Below is a small trained network, with its code and all its weights. Each question gives an input and a class and asks what happens when units are switched off, that is, made to give their printed mean instead of their output.

import numpy as np


def w(rows, s, z=0):
    codes = np.array(rows[::2]) - 128.0
    scale = np.full(codes.shape[1], s)
    scale[-1] = z or s
    return codes * scale


def f(y):
    return y / 2 * (1 + np.tanh(0.7978845608 * (y + 0.044715 * y**3)))


def log_softmax(a):
    a = a - a.max(-1, keepdims=True)
    return a - np.log(np.exp(a).sum(-1, keepdims=True))


def net(x, mask):
    res = np.array(x, float).reshape(1, 3) / 4 @ E
    y = f(res @ A[0][:, :-1].T + A[0][:, -1])
    res = res + np.where(mask, y, B[0][:, -1]) @ B[0][:, :-1]
    return log_softmax(res[-1] @ U[:, :-1].T + U[:, -1])


A, B = {}, {}
E = w([
[141,131,24,71,122,88],'x0',
[149,65,128,169,83,97],'x1',
[6,125,161,89,124,25],'x2',
],0.017)
A[0] = w([
[84,86,109,123,143,65,179],'N0',
[191,175,93,203,147,149,182],'N1',
[174,100,9,91,87,103,186],'N2',
[177,95,135,130,84,141,201],'N3',
[114,137,138,161,139,159,71],'N4',
[217,129,132,158,190,235,202],'N5',
[148,144,133,163,184,121,147],'N6',
[71,162,136,103,173,108,219],'N7',
[144,157,169,147,169,151,196],'N8',
[124,128,54,93,136,57,254],'N9',
[81,198,158,67,230,179,145],'N10',
[121,137,59,163,160,135,149],'N11',
[254,121,86,126,160,115,157],'N12',
[116,106,87,167,142,149,116],'N13',
[108,140,133,95,172,38,82],'N14',
[134,120,165,118,166,173,215],'N15',
[93,219,151,93,244,158,188],'N16',
[105,165,185,151,138,107,109],'N17',
],0.012,0.005)
B[0] = w([
[71,105,126,102,115,128,187],'N0',
[144,127,103,131,132,179,201],'N1',
[157,217,34,158,193,195,208],'N2',
[119,174,122,130,119,154,168],'N3',
[142,129,125,123,108,151,142],'N4',
[136,92,72,114,116,161,253],'N5',
[133,133,120,149,130,143,145],'N6',
[53,110,133,127,97,96,190],'N7',
[116,140,107,125,116,175,172],'N8',
[122,101,9,87,161,160,205],'N9',
[81,220,153,143,187,95,205],'N10',
[169,124,70,132,149,116,153],'N11',
[186,38,78,161,102,158,205],'N12',
[144,155,142,93,134,145,139],'N13',
[149,116,108,113,122,81,185],'N14',
[120,158,93,150,74,176,169],'N15',
[46,193,129,142,146,130,210],'N16',
[140,128,140,122,91,140,161],'N17',
],0.013,0.023)
U = w([
[56,202,227,222,59,150,219],'0',
[49,144,46,80,177,78,242],'1',
[205,105,137,137,105,144,94],'2',
[179,147,145,186,211,70,14],'3',
[152,153,150,140,153,123,2],'4',
[81,11,114,67,52,58,51],'5',
[185,121,38,166,87,254,158],'6',
[187,83,146,138,131,86,74],'7',
],0.0093,0.0045)

Each question gives the input, the list of numbers given to net, and the class t.
The units are the neurons (one row each of A and B). Each row of codes is followed by its name. A weight is (code - 128) times the scale printed after its matrix; where a second scale follows, it is the last column's (A, B and U).
mask holds one flag per neuron, in row order. A switched-off neuron (its flag False) gives its mean, the last column of its row in B, instead of its output. The means were averaged over made-up inputs and are rounded, as every weight is.
A unit's drop is (log p(t) with every unit on - log p(t) with that unit switched off) / (log p(t) with every unit on - log p(t) with every unit switched off).
The circuit of an input: a set's keep is (log p(t) with only the set's units on - log p(t) with every unit switched off) / (log p(t) with every unit on - log p(t) with every unit switched off). Starting from the 12 units with the biggest drops (on a tie, the unit counted first), units are removed one at a time, each time the one whose removal leaves the highest keep (on an exact tie, the one counted first), for as long as the keep stays at least 0.8.
units of the circuit, in order: the units of the circuit, biggest drop first
k most important neurons: the k neurons with the biggest drops, biggest first
drop of u: that unit's drop, to one decimal
input [-2,-8,-3], class 1: units of the circuit, in order -> [N10]
input [0,3,2], class 5: 3 most important neurons -> [N2; N10; N16]
input [-3,2,1], class 0: units of the circuit, in order -> [N9; N5]
input [1,5,7], class 5: units of the circuit, in order -> [N2; N10]
input [-2,7,0], class 0: units of the circuit, in order -> [N9; N5]
input [-8,5,6], class 0: 2 most important neurons -> [N9; N5]
input [-2,7,3], class 5: 3 most important neurons -> [N2; N10; N16]
input [-1,-3,0], class 0: drop of N9 -> 0.2
input [2,0,1], class 1: drop of N12 -> 0.3
input [-6,0,6], class 0: drop of N9 -> 0.1
input [-1,1,8], class 5: drop of N2 -> 0.3
